How the objects are linked:
state | ^ @ & + $ ~
Fiv | Pab Tis Raz Dos Teg Sil
Bag | Luv Pap Pib Fis Val Kub
Pem | Fis Bag Taf Kub Pap Pib
Poz | Bev Zod Dab Ruk Soz Ses
Bil | Kaz Bim Dem Kep Vaz Reb
Kav | Zod Dab Kaz Poz Ses Bos
Soz | Ruz Bol Ruk Riv Gal Bev
Teg | Ber Pud Dos Luf Det Pab
Tur | Reb Ked Luv Dem Bil Pef
Bol | Sav Gal Bev Ruz Viz Riv
Kep | Dab Kaz Bim Kav Bos Vaz
Ked | Kep Bil Pef Reb Bim Dem
Ses | Bol Ruk Poz Soz Bev Zod
Dut | Tis Raz Fif Fiv Sil Vib
Sil | Pud Dos Fiv Teg Pab Tis
Luv | Bil Pef Val Ked Dem Tur
Val | Dem Tur Fis Pef Ked Luv
Baf | Taf Mef Vof Nup Vas Mes
Taf | Pap Pib Vas Bag Kub Pem
Ruk | Gal Bev Zod Bol Riv Soz
Laf | Vof Zuv Gek Pak Zag Vin
Reb | Kav Kep Bil Vaz Kaz Bim
Sav | Raz Fif Viz Dut Vib Vom
Pib | Val Kub Pem Pap Fis Bag
Pef | Bim Dem Tur Bil Reb Ked
Gek | Zag Vin Ber Zuv Pak Laf
Gal | Fif Viz Riv Sav Vom Ruz
Mef | Pib Vas Mes Taf Pem Nup
Pak | Mef Vof Zuv Baf Mes Zag
Dab | Soz Ses Bos Zod Ruk Poz
Zod | Riv Soz Ses Bev Bol Ruk
Vom | Fiv Dut Sav Vib Raz Fif
Vib | Dos Fiv Dut Sil Tis Raz
Bev | Viz Riv Soz Gal Ruz Bol
Bim | Bos Vaz Reb Kaz Kav Kep
Fif | Sil Vib Vom Raz Fiv Dut
Bos | Ruk Poz Kav Ses Zod Dab
Riv | Vom Ruz Bol Viz Sav Gal
Nup | Bag Taf Mef Pem Pib Vas
Vof | Vas Mes Zag Mef Nup Baf
Vaz | Poz Kav Kep Bos Dab Kaz
Raz | Teg Sil Vib Tis Dos Fiv
Kaz | Ses Bos Vaz Dab Poz Kav
Det | Zuv Gek Luf Laf Vin Ber
Tis | Luf Teg Sil Pab Pud Dos
Zuv | Mes Zag Vin Vof Baf Pak
Fis | Ked Luv Pap Tur Pef Val
Luf | Vin Ber Pud Gek Laf Det
Kub | Tur Fis Bag Val Luv Pap
Mes | Pem Nup Baf Vas Taf Mef
Viz | Vib Vom Ruz Fif Dut Sav
Vin | Baf Pak Laf Zag Vof Zuv
Zag | Nup Baf Pak Mes Mef Vof
Dos | Det Pab Tis Pud Luf Teg
Vas | Kub Pem Nup Pib Bag Taf
Ber | Pak Laf Det Vin Zuv Gek
Pud | Laf Det Pab Ber Gek Luf
Pab | Gek Luf Teg Det Ber Pud
Pap | Pef Val Kub Luv Tur Fis
Dem | Vaz Reb Ked Bim Kep Bil
Ruz | Dut Sav Gal Vom Fif Viz

The rows follow the links: the fewer symbols apart two objects are, the more alike their rows tend to be.

Each row is also shifted at random along 7 hidden directions that mean nothing.

Some objects, each with a row of numbers:
Bol -> -33,2,-3,-9,-2,13,-13,-1,-10,-3,10,-12,-4,-5,1,13,4,-11,1,2,-8,-4,-9,9,0,7,9,-5,0,-10,7,-5,-13,10,8,0,-5,21,0,-2,17,5,-2,-7,-6,-8,6,-11,0,-3,12,3,-5,-5,-4
Tur -> -5,-2,2,8,-6,-10,4,7,2,11,-12,11,-9,12,9,-16,-14,-6,-21,-22,-3,18,-8,-23,16,-1,2,-16,-2,2,-3,9,12,-9,-7,-2,-7,0,-12,3,-8,12,-10,-11,-12,2,-2,-21,6,43,-26,9,-6,-1,-9
Luf -> -20,0,1,-1,4,-4,9,11,12,3,-25,2,-5,-15,3,-10,3,15,0,-1,20,-6,-14,23,-9,-16,-3,17,0,1,-39,-13,-10,-7,6,0,14,-13,16,12,2,-12,10,9,13,-1,11,34,0,43,-12,20,14,-14,1
Vaz -> 13,-4,-5,-14,-11,29,-5,-21,-7,3,-24,0,8,-18,0,3,19,-19,28,-3,-2,6,-7,5,10,12,8,39,-10,-19,4,13,-58,4,4,13,0,24,-19,0,-5,1,-7,12,-9,2,7,31,7,-37,12,-12,-10,-7,-4
Kaz -> -19,-8,-5,-16,-13,22,-11,-7,-3,-2,-16,-7,-2,-12,-2,7,7,-20,15,-13,-7,9,-9,27,9,9,8,13,-7,-18,-10,11,-40,0,8,-5,-3,36,-17,-8,2,8,-8,-2,-10,-4,10,20,2,-11,8,3,-14,1,-8
Fiv -> -71,-2,-1,-5,2,0,-4,4,1,-10,10,-1,-9,-12,-1,-1,-6,3,15,2,-3,-6,-17,22,-13,-8,-1,8,4,-5,3,-19,-1,-4,16,-4,-3,3,18,-2,19,4,12,4,6,-2,21,-31,-8,2,-6,9,7,23,8
Baf -> 10,-6,3,10,0,-3,8,3,12,-2,-10,5,-3,11,0,-12,-12,11,-12,-9,-3,3,13,-39,-1,-4,-5,-23,12,8,18,3,-14,-17,-2,-15,7,19,4,-5,-12,0,6,-4,9,-1,-3,-6,-8,-8,-12,-15,2,4,6
Poz -> -34,6,-1,-5,-6,8,2,1,-11,15,-22,1,-9,-8,18,-9,4,-13,-7,-14,7,12,-4,-24,13,2,11,10,-6,-10,1,-2,-20,5,6,10,-4,7,-7,16,10,6,-11,-1,-14,-1,0,0,12,16,-14,-1,-3,-8,-14
Vib -> -20,1,-2,-5,6,4,-15,1,-7,-19,39,-15,-5,2,-11,16,-7,2,5,14,-20,-16,-5,11,-15,3,1,-26,12,-2,31,-9,4,8,12,-15,-6,26,15,-16,17,7,9,-10,7,-12,12,-51,-12,-25,15,-3,-3,20,11
Gek -> 16,-5,1,7,8,0,-3,3,11,-11,14,-7,1,9,-12,7,-7,15,-8,9,-9,-14,-16,4,-12,-3,-4,-23,11,6,1,-3,-3,-6,-3,-10,9,12,13,-10,-5,-6,14,-7,15,-7,8,-12,-12,18,9,7,4,-19,11
Vin -> 33,-5,1,-4,4,0,6,-3,9,-9,-10,3,4,-13,-10,-4,5,13,20,7,7,-10,5,20,-12,-8,-9,19,4,2,-8,-1,-18,-7,5,-7,10,0,9,-3,-10,-9,10,14,16,1,9,24,-5,-23,2,-3,7,14,12
Pab -> -50,1,4,13,5,-4,7,9,7,3,2,-5,-2,9,8,-2,-7,14,-18,1,6,-4,17,-37,-6,-5,0,-23,10,9,12,-16,5,-9,3,-4,9,-1,18,5,9,-7,10,-2,8,-1,-11,0,-9,0,-1,-14,12,-12,2
Mef -> 6,-12,3,10,-1,-1,3,-4,19,-2,-3,2,11,12,-10,3,-3,8,-2,-1,0,0,3,2,-1,1,-7,-6,1,8,-11,7,2,-16,-11,-3,10,-5,-2,-10,-15,-8,7,2,8,6,-8,26,-11,0,10,-3,3,-18,5
Ber -> 22,2,3,2,7,-11,6,6,7,-8,9,-2,3,0,-7,2,0,17,2,11,7,-12,15,11,-13,-7,-9,-4,6,9,-6,-7,17,-1,0,-8,8,-13,14,-2,-3,-10,8,5,14,0,-4,12,-5,-11,5,-2,9,9,9
Laf -> -10,-13,-1,9,7,7,-9,-10,14,-14,19,2,6,5,-20,5,-6,9,12,12,-21,-13,-59,23,-14,-1,-5,1,4,0,0,-4,-12,-11,-5,5,4,3,12,-15,-3,-4,23,1,16,0,29,-41,-15,31,10,21,5,-23,21
Kep -> -29,-4,-2,-5,-11,3,-5,-3,-6,0,4,3,-4,2,3,0,-5,-18,7,-14,-8,15,11,2,11,7,3,-1,-5,-6,12,7,5,-2,4,-4,-13,10,-15,-7,4,14,-10,-4,-15,4,-2,-15,1,-23,-4,-7,-11,28,-7
Dem -> -51,-14,-1,5,-13,13,-6,-14,6,3,-2,3,7,12,0,3,-4,-17,5,-14,-12,16,3,-14,14,14,3,-2,-7,-5,14,10,-12,-14,-5,4,-5,12,-18,-11,-3,7,-3,-2,-13,9,-6,0,-8,-25,8,-15,-9,-3,-5
Tis -> -18,-1,-1,-1,7,9,-6,-2,2,-8,11,-9,2,-5,-7,10,4,8,5,14,-5,-16,-23,13,-13,-1,1,2,5,-2,0,-11,-15,2,4,3,7,6,15,-3,9,-8,14,3,12,-5,14,-9,-8,8,13,7,7,-20,9
Bim -> 8,-2,-3,-10,-9,3,-5,-1,-5,2,-9,2,-5,-5,0,-2,1,-15,5,-12,-3,11,-8,22,10,4,4,8,-7,-9,-13,12,-6,3,2,-2,-9,11,-17,-2,-2,10,-12,-5,-12,-1,6,3,8,10,-6,11,-12,12,-8
Riv -> 16,18,-1,0,9,-5,-3,6,-21,9,14,-4,-7,1,12,1,4,-2,-17,10,-1,-6,-15,-22,0,0,8,-8,0,0,13,-8,17,23,-1,14,-8,-11,5,15,14,3,-7,-8,-6,-6,2,-39,13,30,-6,9,1,-15,-5
Ked -> 16,-6,-2,2,-6,10,-5,-17,-5,0,1,10,4,4,-3,-5,-2,-14,12,-6,-18,11,-14,-23,10,11,3,6,-4,-6,29,14,-20,-3,-4,7,-10,15,-16,-7,-9,12,-3,0,-9,5,8,-34,2,-23,-3,-11,-11,8,3

Where do the symbols, taken in turn from left to right, take each start?
Answer with the object's name.
-20,-10,3,-2,-6,-4,10,11,17,-4,-32,5,-12,-9,1,-18,-13,11,0,-21,9,6,13,-1,-3,-14,-6,-7,11,-1,-12,-2,-28,-24,12,-27,10,29,7,-3,-8,2,6,0,11,-4,9,20,-7,4,-25,-2,4,24,3
+ @ $ ^ ^ ~: Bil
-17,-10,3,14,-3,-11,3,-10,13,1,9,17,10,15,-5,-6,-9,-2,7,-5,-4,11,-5,2,5,2,-9,8,-9,9,-1,6,34,-14,-14,11,-5,-35,-8,-7,-11,2,3,6,-4,18,-5,-13,-5,-1,-3,1,1,8,4
@ ~ ^ & ~ ~ +: Bim
-28,11,-1,-3,6,-4,0,-6,-15,2,17,3,3,-12,7,3,11,-5,18,16,6,-5,-4,12,-5,-1,1,31,-10,-3,6,-14,25,17,5,24,-9,-39,8,12,19,-2,0,14,-5,9,2,-19,7,-15,4,1,7,14,2
+ $ @ + ~: Pab
16,-8,0,0,-7,-3,3,-10,5,-3,-7,15,1,-1,-6,-13,-4,-6,19,-10,-6,11,-3,5,5,-1,-6,17,-4,-2,6,12,-4,-11,-1,-1,-7,-1,-11,-7,-14,8,-2,7,-3,9,8,-11,0,-19,-13,-3,-6,31,5
$ $ + @ + ~ +: Ruk
-39,6,1,7,-1,-6,2,0,-9,18,2,6,2,6,16,-2,2,-13,-12,-4,5,13,-8,-13,14,5,7,9,-13,0,-8,-3,31,6,-8,26,-10,-37,-9,15,9,3,-10,0,-18,10,-11,-9,10,31,-5,8,1,-19,-14
^ $ @ ~ ~ & + &: Vom
12,14,-2,2,12,12,1,-4,-15,8,-1,-5,-2,-7,12,-1,12,5,-8,15,0,-12,-20,-44,-3,0,10,6,4,-4,24,-12,-29,15,2,20,3,4,13,18,9,-7,5,3,4,-6,7,-22,8,10,1,-6,7,-34,2
~ @ @ + + + ~: Laf
12,-10,3,12,-3,-9,2,-7,10,-4,14,9,11,20,-8,0,-9,0,0,-2,-8,6,14,-10,4,5,-8,-12,-1,11,12,10,25,-11,-12,-3,-3,-13,-8,-13,-15,2,1,-1,-1,10,-13,-7,-8,-23,6,-12,-3,9,5
@ ~ + & ^ $ +: Kav
-41,6,-1,3,6,4,-7,6,-6,3,16,-13,-1,6,6,13,1,-1,-17,9,-3,-8,-10,-10,-3,4,7,-18,3,-1,5,-13,9,9,1,7,1,0,10,5,18,-3,2,-8,-2,-7,-3,-15,-2,21,12,4,3,-29,-4
^ ^ ~ $ ~ ~: Laf
40,2,2,8,-2,-14,8,0,0,9,-3,11,3,15,5,-9,-6,-1,-13,-8,2,12,23,-29,11,2,-3,-10,-2,9,8,12,25,-2,-12,1,-5,-15,-13,2,-15,4,-11,-3,-8,7,-19,0,6,-7,-10,-11,-4,9,-5
$ & ^ @ $ ^: Soz
-23,-14,0,8,-8,3,-5,-7,10,-3,4,7,1,17,-6,-3,-15,-8,-2,-15,-17,14,-9,-14,9,7,-2,-17,1,1,15,12,-1,-16,-7,-6,-6,15,-12,-16,-10,11,1,-9,-6,4,2,-27,-9,-2,-4,-4,-9,5,2
^ ~ @ ^ $ ~: Zod
24,-5,1,11,-1,-8,-1,-14,0,2,19,13,11,17,-6,-1,-4,-8,5,2,-13,8,-7,-9,7,8,-4,5,-9,6,15,11,31,0,-15,15,-12,-29,-13,-7,-12,5,-3,1,-8,14,-7,-30,1,-10,2,-3,-6,7,4
+ + ^ @ ^ @: Bol
-45,-12,2,9,0,1,7,-4,20,-1,-16,9,3,-4,-2,-10,-4,10,11,-4,5,1,-16,4,-6,-9,-6,16,0,2,-14,-8,-14,-21,1,4,10,-11,10,-1,-5,-8,16,13,11,9,10,12,-10,13,-6,4,11,-8,9
+ & $ + + & @ &: Bag
-28,10,0,-7,5,-8,1,14,-7,0,2,-4,-11,-13,7,-3,1,5,-2,3,11,-6,-2,18,-8,-11,2,4,1,-2,-13,-16,14,9,11,-2,-1,-10,15,11,17,-1,1,1,3,-6,7,-6,5,21,-10,14,8,12,-2
~ ~ $ ~ ~: Pab
40,13,2,-1,11,-9,2,17,-7,-5,10,-12,-11,3,3,1,-5,17,-24,8,2,-15,23,-30,-11,-7,1,-38,18,8,20,-8,3,9,6,-20,5,22,18,4,5,-2,1,-12,11,-17,-5,-14,0,-3,-5,-9,4,4,3
+ + @ $ ~: Vof
